Z: 173; 101; 107; 73; 89; 58; 108; 118; 113; 50; 108; 38
S: 99; 127; 173; 49; 103; 79; 36; 90; 138; 51; 88; 117
C: 108; 108; 173; 50; 101; 73; 38; 89; 114; 58; 118; 107
P: 72; 83; 131; 80; 175; 186; 110; 58; 56; 142; 71; 95
W: 104; 82; 149; 102; 194; 153; 82; 102; 71; 155; 55; 122
108; 118; 113; 50; 108	Z
len: 72; 83; 131; 80; 175; 186; 110; 58; 56; 142	10
perm: 118; 107; 108; 108; 173; 50; 101; 73; 38; 89; 114; 58	C

T: 71; 70; 41; 67
U: 66; 107; 67; 41
Y: 10; 59; 61; 82
10; 59; 61	Y
step -1: 70	69
41; 67	T
step -1: 66; 107; 67	65; 106; 66
66; 107	U
step +1: 66; 107; 67	67; 108; 68
len: 66	1

Duz: 113; 92; 103; 98; 52; 82; 100; 87; 129; 145; 77; 116; 81; 181; 172; 82; 87; 107; 104; 51; 74; 65; 115; 62; 71; 102; 112; 124; 128; 83; 118; 87; 85; 125; 127; 80; 118; 110; 88; 144; 51; 107; 83; 92; 130; 169; 145; 86; 85; 84; 50; 99; 114
mim: 107; 89; 120; 90; 75; 101; 101; 83; 108; 143; 96; 97; 83; 185; 174; 96; 71; 96; 99; 57; 71; 63; 152; 56; 70; 97; 124; 123; 125; 98; 115; 89; 96; 155; 138; 103; 103; 110; 88; 132; 36; 124; 103; 97; 114; 170; 124; 99; 96; 87; 57; 102; 108
Badud: 104; 89; 126; 90; 86; 108; 103; 83; 100; 139; 102; 89; 85; 180; 173; 97; 66; 93; 97; 61; 72; 64; 144; 56; 72; 95; 127; 123; 125; 101; 113; 94; 100; 163; 140; 110; 100; 110; 85; 129; 33; 128; 111; 97; 106; 169; 114; 101; 101; 91; 61; 104; 106
sano: 114; 94; 96; 101; 45; 78; 100; 87; 136; 144; 72; 120; 81; 174; 164; 80; 95; 111; 107; 50; 74; 66; 106; 69; 112; 71; 102; 124; 127; 77; 120; 86; 83; 114; 122; 75; 121; 108; 88; 144; 58; 104; 76; 91; 135; 165; 151; 85; 80; 82; 52; 98; 116
duva: 116; 97; 92; 100; 43; 73; 100; 88; 139; 143; 69; 125; 84; 168; 162; 79; 101; 113; 109; 52; 78; 68; 98; 73; 77; 107; 104; 121; 125; 78; 119; 85; 80; 103; 117; 70; 123; 108; 91; 143; 67; 97; 70; 91; 139; 162; 155; 83; 79; 82; 53; 96; 115
noti: 107; 89; 120; 90; 75; 101; 101; 83; 108; 143; 96; 97; 83; 185; 174; 96; 71; 96; 99; 57; 71; 63; 140; 56; 70; 97; 124; 123; 125; 98; 115; 89; 96; 155; 138; 103; 103; 110; 88; 132; 36; 124; 103; 97; 114; 170; 124; 99; 96; 87; 57; 102; 108
vifeb: 115; 99; 86; 102; 40; 68; 100; 90; 144; 140; 65; 127; 83; 161; 154; 77; 103; 114; 111; 55; 81; 73; 92; 80; 79; 109; 102; 120; 120; 73; 117; 85; 80; 91; 110; 66; 128; 107; 90; 142; 76; 96; 66; 91; 140; 156; 157; 81; 78; 80; 56; 97; 118
balud: 117; 99; 83; 106; 37; 66; 98; 91; 146; 136; 62; 131; 83; 151; 147; 77; 111; 119; 112; 59; 84; 75; 84; 84; 82; 110; 96; 116; 119; 71; 118; 86; 77; 82; 103; 61; 129; 106; 90; 141; 84; 88; 62; 90; 141; 148; 158; 78; 75; 81; 59; 95; 116
rava: 114; 94; 96; 101; 45; 78; 100; 87; 136; 144; 72; 120; 81; 174; 164; 80; 95; 102; 107; 50; 74; 66; 106; 69; 74; 106; 110; 122; 127; 77; 120; 86; 83; 114; 122; 75; 121; 108; 88; 144; 58; 104; 76; 91; 135; 165; 151; 85; 80; 82; 52; 98; 116
fumu: 109; 91; 114; 92; 67; 93; 103; 84; 115; 146; 88; 102; 82; 185; 177; 91; 77; 98; 102; 54; 72; 61; 131; 57; 71; 99; 121; 125; 128; 92; 116; 89; 91; 146; 135; 96; 109; 109; 87; 137; 39; 119; 96; 94; 120; 171; 131; 96; 92; 86; 55; 102; 110
71; 102; 112; 124	Duz
step +1: 87	88
len: 115; 99; 86; 102; 40; 68; 100; 90; 144; 140; 65; 127; 83; 161; 154; 77; 103; 114; 111; 55; 81; 73; 92; 80; 79; 109; 102; 120; 120; 73; 117; 85; 80; 91; 110; 66; 128; 107; 90; 142; 76; 96; 66; 91; 140; 156; 157; 81; 78; 80; 56; 97; 118	53

durof: 103; 101; 97; 104; 100; 101; 103; 96; 103; 96; 104; 99; 104; 95; 96; 101; 99; 93; 127; 173; 182; 183; 185; 181
pegu: 104; 103; 102; 100; 105; 159; 179; 183; 190; 190; 181; 186; 187; 187; 179; 187; 181; 178; 190; 185; 179; 187; 181; 184
Zok: 106; 103; 95; 104; 99; 104; 100; 99; 103; 98; 98; 101; 107; 124; 166; 188; 190; 181; 193; 183; 182; 186; 181; 187
Tik: 102; 102; 101; 100; 106; 162; 181; 184; 189; 189; 181; 186; 190; 186; 180; 188; 182; 179; 188; 186; 180; 188; 184; 184
kas: 190; 185; 179; 186; 182; 178; 189; 183; 176; 187; 181; 97; 107; 96; 95; 98; 98; 92; 102; 100; 106; 156; 185; 182
vil: 102; 102; 108; 100; 106; 162; 181; 184; 189; 189; 181; 186; 190; 186; 180; 188; 182; 179; 188; 186; 180; 188; 184; 182
Pas: 106; 104; 95; 103; 102; 103; 99; 96; 101; 97; 101; 98; 106; 96; 91; 104; 114; 160; 190; 183; 177; 183; 182; 184
fugut: 106; 103; 95; 104; 99; 104; 100; 99; 103; 98; 98; 101; 107; 124; 166; 188; 190; 181; 193; 183; 182; 185; 186; 183
tusek: 183; 101; 99; 104; 104; 107; 181; 98; 185; 103; 103; 186; 190; 125; 98; 193; 100; 95; 166; 99; 183; 182; 188; 106
zoze: 102; 102; 101; 100; 106; 162; 181; 184; 189; 189; 181; 186; 190; 186; 180; 188; 182; 179; 188; 105; 150; 180; 187; 180
nelad: 105; 104; 102; 134; 176; 189; 182; 182; 190; 190; 182; 185; 190; 185; 179; 186; 182; 178; 189; 183; 178; 187; 181; 184
step +1: 190; 186	191; 187
190; 185; 179; 186; 182; 178; 189; 183; 178; 187; 181	nelad
step +1: 184; 189; 189; 181	185; 190; 190; 182
perm: 95; 98; 98; 99; 99; 100; 101; 103; 103; 104; 104; 106; 107; 124; 166; 181; 182; 183; 183; 185; 186; 188; 190; 193	fugut
106; 103; 95; 104; 99; 104; 100; 99; 103; 98; 98; 101; 107; 124; 166; 188; 190; 181; 193; 183; 182; 185; 186; 183	fugut
step -1: 101; 107	100; 106
96; 95; 98; 98; 92	kas

Vebo: 77; 154; 138; 81; 147; 108; 106
gema: 99; 63; 75; 94; 43; 81; 128
pog: 107; 84; 135; 126; 105; 100; 26
kol: 98; 147; 101; 89; 155; 121; 120
Zuk: 97; 91; 61; 81; 69; 92; 165
benug: 112; 140; 89; 103; 163; 129; 106
Zan: 126; 97; 38; 104; 111; 118; 142
kop: 107; 115; 132; 120; 144; 115; 39
Momod: 75; 144; 153; 86; 138; 102; 83
Keval: 131; 99; 36; 109; 117; 123; 139
fik: 122; 117; 50; 101; 134; 124; 140
112; 140; 89; 103; 163; 129	benug
147; 101	kol
perm: 128; 99; 63; 75; 94; 43; 81	gema
144; 115	kop
step -1: 138; 102	137; 101

K: 92; 76; 73; 64; 64; 80; 57; 77; 55; 105; 88; 89; 113; 72; 108; 102; 140; 133; 150; 79; 92; 88; 129; 81; 58; 127; 81
B: 45; 105; 76; 125; 90; 46; 76; 117; 60; 57; 123; 108; 96; 23; 82; 79; 96; 109; 18; 10; 76; 97; 100; 131; 136; 70; 138
N: 58; 92; 35; 79; 86; 72; 63; 106; 26; 90; 168; 100; 115; 62; 110; 40; 135; 99; 70; 106; 82; 138; 117; 135; 68; 119; 58
Q: 40; 86; 100; 168; 119; 92; 110; 99; 62; 106; 135; 117; 83; 79; 58; 138; 135; 106; 68; 26; 70; 90; 58; 35; 115; 63; 72
perm: 58; 99; 68; 117; 82; 115; 92; 58; 90; 62; 70; 79; 135; 63; 110; 40; 106; 135; 26; 35; 106; 119; 138; 86; 72; 100; 168	N
perm: 62; 35; 138; 83; 79; 40; 135; 68; 92; 106; 135; 119; 117; 70; 100; 26; 63; 58; 99; 86; 106; 115; 168; 72; 90; 58; 110	Q
step +1: 90; 168; 100	91; 169; 101
step -1: 131	130
58; 138; 135; 106; 68	Q
perm: 97; 100; 131; 136; 70; 138; 45; 105; 76; 125; 90; 46; 76; 117; 60; 57; 123; 108; 96; 23; 82; 79; 96; 109; 18; 10; 76	B
len: 40; 86; 100; 168; 119; 92; 110; 99; 62; 106; 135; 117; 83; 79	14

